Below are the code and all the weights of a small trained network. Each question names an input and a class and asks about switching units off, where a switched-off unit gives its printed mean instead of its output.

import numpy as np


def w(rows, s, z=0):
    codes = np.array(rows[::2]) - 128.0
    scale = np.full(codes.shape[1], s)
    scale[-1] = z or s
    return codes * scale


def norm(h):
    return h / np.sqrt((h * h).mean(-1, keepdims=True) + 1e-5)


def f(y):
    return np.maximum(y, 0)


def log_softmax(a):
    a = a - a.max(-1, keepdims=True)
    return a - np.log(np.exp(a).sum(-1, keepdims=True))


def net(x, mask):
    res = np.array(x, float).reshape(1, 5) / 4 @ E
    u = 0
    for l in range(4):
        y = f(norm(res) @ A[l][:, :-1].T + A[l][:, -1])
        res = res + np.where(mask[u : u + 16], y, B[l][:, -1]) @ B[l][:, :-1]
        u += 16
    return log_softmax(norm(res)[-1] @ U[:, :-1].T + U[:, -1])


A, B = {}, {}
E = w([
[136,140,126,178,88,20],'x0',
[156,186,207,70,190,117],'x1',
[172,246,128,73,52,159],'x2',
[142,129,139,147,128,136],'x3',
[170,108,165,142,113,138],'x4',
],0.011)
A[0] = w([
[132,151,106,122,155,109,2],'0.n0',
[142,108,122,148,124,106,130],'0.n1',
[108,87,107,131,133,157,158],'0.n2',
[131,151,145,161,89,2,163],'0.n3',
[147,121,124,89,131,143,140],'0.n4',
[134,67,138,51,90,102,65],'0.n5',
[146,171,203,91,216,86,163],'0.n6',
[110,128,110,129,159,125,101],'0.n7',
[133,109,82,129,78,145,158],'0.n8',
[148,95,151,128,127,141,152],'0.n9',
[128,128,151,103,158,106,63],'0.n10',
[111,133,105,124,145,111,100],'0.n11',
[124,212,134,107,25,162,178],'0.n12',
[118,169,140,124,71,134,11],'0.n13',
[138,147,105,134,108,136,11],'0.n14',
[134,137,97,110,133,115,125],'0.n15',
],0.016,0.0018)
B[0] = w([
[128,137,136,126,108,146,137],'0.n0',
[156,117,175,169,129,170,151],'0.n1',
[98,189,93,178,131,162,175],'0.n2',
[141,153,99,205,113,10,219],'0.n3',
[92,157,123,165,101,154,152],'0.n4',
[138,141,141,169,107,160,133],'0.n5',
[80,183,197,64,202,92,214],'0.n6',
[142,114,156,166,126,150,148],'0.n7',
[101,13,169,130,133,118,182],'0.n8',
[102,134,115,147,113,152,147],'0.n9',
[121,39,109,120,155,110,151],'0.n10',
[159,106,175,151,106,150,143],'0.n11',
[228,100,116,27,127,140,246],'0.n12',
[129,127,57,165,254,126,173],'0.n13',
[155,83,144,144,156,132,148],'0.n14',
[158,123,156,152,118,141,140],'0.n15',
],0.021,0.013)
A[1] = w([
[112,128,134,142,142,135,67],'1.n0',
[156,109,168,99,85,99,5],'1.n1',
[89,106,139,45,69,170,68],'1.n2',
[127,112,125,119,102,208,72],'1.n3',
[67,145,153,133,99,174,152],'1.n4',
[130,147,75,176,178,76,110],'1.n5',
[180,103,58,188,56,182,206],'1.n6',
[144,116,95,116,62,136,138],'1.n7',
[115,189,101,101,143,200,10],'1.n8',
[89,20,139,145,144,112,152],'1.n9',
[107,212,139,62,126,89,52],'1.n10',
[100,92,172,92,132,249,185],'1.n11',
[94,156,135,186,31,162,112],'1.n12',
[123,93,98,127,80,99,48],'1.n13',
[41,137,185,156,81,114,42],'1.n14',
[146,115,52,162,88,159,207],'1.n15',
],0.016,0.002)
B[1] = w([
[116,129,135,132,135,112,150],'1.n0',
[130,159,105,126,162,89,152],'1.n1',
[136,104,179,107,97,176,163],'1.n2',
[83,188,120,78,59,133,186],'1.n3',
[133,163,104,132,188,97,174],'1.n4',
[139,116,189,81,96,191,225],'1.n5',
[106,4,89,103,122,85,240],'1.n6',
[100,130,163,97,142,91,152],'1.n7',
[160,85,211,170,101,110,169],'1.n8',
[173,193,129,129,106,118,231],'1.n9',
[194,121,80,190,93,149,213],'1.n10',
[78,143,88,85,198,226,254],'1.n11',
[159,149,91,200,98,149,184],'1.n12',
[171,98,153,146,197,126,155],'1.n13',
[77,127,146,188,123,151,184],'1.n14',
[132,44,120,98,113,91,206],'1.n15',
],0.03,0.0086)
A[2] = w([
[129,124,84,61,157,190,3],'2.n0',
[136,126,157,73,73,187,55],'2.n1',
[116,137,136,41,113,119,172],'2.n2',
[147,155,203,112,96,145,94],'2.n3',
[36,51,90,97,185,173,96],'2.n4',
[89,125,180,111,122,208,100],'2.n5',
[85,118,194,215,143,145,142],'2.n6',
[110,134,90,152,108,250,155],'2.n7',
[85,41,128,19,79,78,126],'2.n8',
[180,136,165,85,65,134,129],'2.n9',
[127,221,182,63,126,87,64],'2.n10',
[64,175,183,142,125,112,77],'2.n11',
[175,137,155,180,150,131,145],'2.n12',
[26,121,63,137,113,111,49],'2.n13',
[38,152,72,175,178,175,92],'2.n14',
[109,69,159,128,77,164,208],'2.n15',
],0.015,0.0022)
B[2] = w([
[47,117,204,147,55,180,216],'2.n0',
[79,99,115,136,165,169,165],'2.n1',
[64,110,75,193,134,152,173],'2.n2',
[200,153,192,112,99,128,155],'2.n3',
[160,237,69,24,62,175,245],'2.n4',
[157,75,74,163,221,63,177],'2.n5',
[7,176,147,132,121,123,184],'2.n6',
[223,98,208,131,106,18,211],'2.n7',
[102,140,194,57,228,75,209],'2.n8',
[114,151,84,203,195,82,174],'2.n9',
[167,84,55,181,26,151,174],'2.n10',
[97,173,224,76,112,127,158],'2.n11',
[77,118,110,33,91,165,178],'2.n12',
[237,97,181,152,89,142,172],'2.n13',
[197,163,81,158,214,61,200],'2.n14',
[109,124,32,95,108,145,181],'2.n15',
],0.02,0.012)
A[3] = w([
[71,90,84,178,93,162,42],'3.n0',
[153,111,134,204,129,251,81],'3.n1',
[206,130,131,91,164,139,110],'3.n2',
[121,209,89,105,127,176,81],'3.n3',
[106,129,105,82,106,186,76],'3.n4',
[86,107,180,152,115,125,75],'3.n5',
[174,89,162,141,71,135,147],'3.n6',
[171,160,68,144,96,129,27],'3.n7',
[81,61,106,195,66,174,1],'3.n8',
[84,105,180,151,150,204,169],'3.n9',
[132,87,155,109,122,194,54],'3.n10',
[86,149,136,156,82,154,135],'3.n11',
[168,53,88,146,120,144,108],'3.n12',
[167,176,31,154,82,115,8],'3.n13',
[202,126,162,187,144,110,212],'3.n14',
[71,183,103,180,181,113,74],'3.n15',
],0.019,0.0025)
B[3] = w([
[65,73,43,202,83,85,151],'3.n0',
[209,57,250,208,139,153,162],'3.n1',
[76,126,122,214,49,95,253],'3.n2',
[135,82,114,179,215,94,180],'3.n3',
[95,113,125,107,134,223,176],'3.n4',
[93,131,171,110,55,176,159],'3.n5',
[131,164,78,149,211,154,180],'3.n6',
[148,169,100,89,82,138,188],'3.n7',
[40,87,4,236,107,107,160],'3.n8',
[198,155,96,116,70,57,168],'3.n9',
[104,125,105,187,140,207,174],'3.n10',
[115,97,200,59,134,102,154],'3.n11',
[150,204,237,105,143,95,204],'3.n12',
[176,183,98,101,65,130,206],'3.n13',
[108,100,82,45,136,219,198],'3.n14',
[110,208,119,155,197,145,155],'3.n15',
],0.024,0.013)
U = w([
[214,198,61,103,46,105,199],'0',
[111,209,135,168,223,109,164],'1',
[49,77,86,207,65,65,203],'2',
[56,185,245,129,44,83,5],'3',
[87,75,101,50,142,202,148],'4',
[177,110,196,212,116,207,91],'5',
[166,49,128,80,157,2,27],'6',
],0.018,0.0022)

Each question gives the input, the list of numbers given to net, and the class t.
The units are the neurons (one row each of A and B). Each row of codes is followed by its name. A weight is (code - 128) times the scale printed after its matrix; where a second scale follows, it is the last column's (A, B and U).
mask holds one flag per neuron, layer by layer. A switched-off neuron (its flag False) gives its mean, the last column of its row in B, instead of its output. The means were averaged over made-up inputs and are rounded, as every weight is.
A unit's drop is (log p(t) with every unit on - log p(t) with that unit switched off) / (log p(t) with every unit on - log p(t) with every unit switched off).
most important unit: the unit with the biggest drop
k most important neurons: the k neurons with the biggest drops, biggest first
k most important neurons of layer l: the k neurons of layer l with the biggest drops, biggest first
drop when u is switched off: that unit's drop, to one decimal
input [1,-4,1,-7,7], class 6: most important unit => 0.n6
input [-7,-6,-5,0,-5], class 0: 3 most important neurons => 0.n12; 0.n6; 0.n3
input [-1,8,-6,0,0], class 1: 2 most important neurons => 0.n3; 0.n12
input [-4,-1,-4,-5,-1], class 0: 4 most important neurons => 0.n6; 0.n12; 0.n3; 1.n12
input [-1,4,0,-2,1], class 1: 3 most important neurons => 0.n12; 0.n3; 0.n6
input [2,6,-4,-5,6], class 3: 2 most important neurons => 0.n12; 1.n11
input [2,7,-5,-1,-2], class 3: 3 most important neurons => 0.n12; 1.n11; 0.n6
input [2,0,0,-2,-5], class 2: 2 most important neurons => 0.n6; 0.n12
input [0,-7,-7,5,8], class 0: 2 most important neurons => 0.n3; 0.n12
input [-3,-1,-7,2,-7], class 0: 2 most important neurons => 0.n6; 0.n12
input [0,1,-1,-2,-8], class 1: 2 most important neurons of layer 0 => 0.n3; 0.n12
input [0,-4,2,6,-2], class 4: 2 most important neurons => 0.n3; 0.n6
input [-6,-2,2,-6,8], class 4: 2 most important neurons of layer 0 => 0.n6; 0.n3
input [-1,-7,3,-2,-2], class 4: most important unit => 0.n3
input [-1,8,2,-1,-7], class 5: 2 most important neurons => 0.n3; 1.n10
input [-3,-7,-8,5,-8], class 0: 2 most important neurons => 0.n3; 0.n12
input [5,1,-2,-6,-7], class 3: 2 most important neurons => 0.n12; 1.n6
input [6,1,-1,-1,-7], class 3: 2 most important neurons => 0.n12; 1.n6
input [-5,-4,-5,-2,4], class 0: 2 most important neurons of layer 0 => 0.n12; 0.n6
input [-2,-8,7,3,-4], class 4: drop when 0.n3 is switched off => 1.4
input [-6,6,4,1,-4], class 5: drop when 0.n1 is switched off => 0.0
input [0,-8,7,-4,7], class 4: drop when 0.n3 is switched off => 1.2
input [5,-1,8,4,2], class 6: drop when 0.n6 is switched off => 0.7
input [-2,0,1,3,-5], class 4: most important neuron of layer 0 => 0.n6
input [-3,-4,3,0,-8], class 4: 2 most important neurons of layer 0 => 0.n3; 0.n6
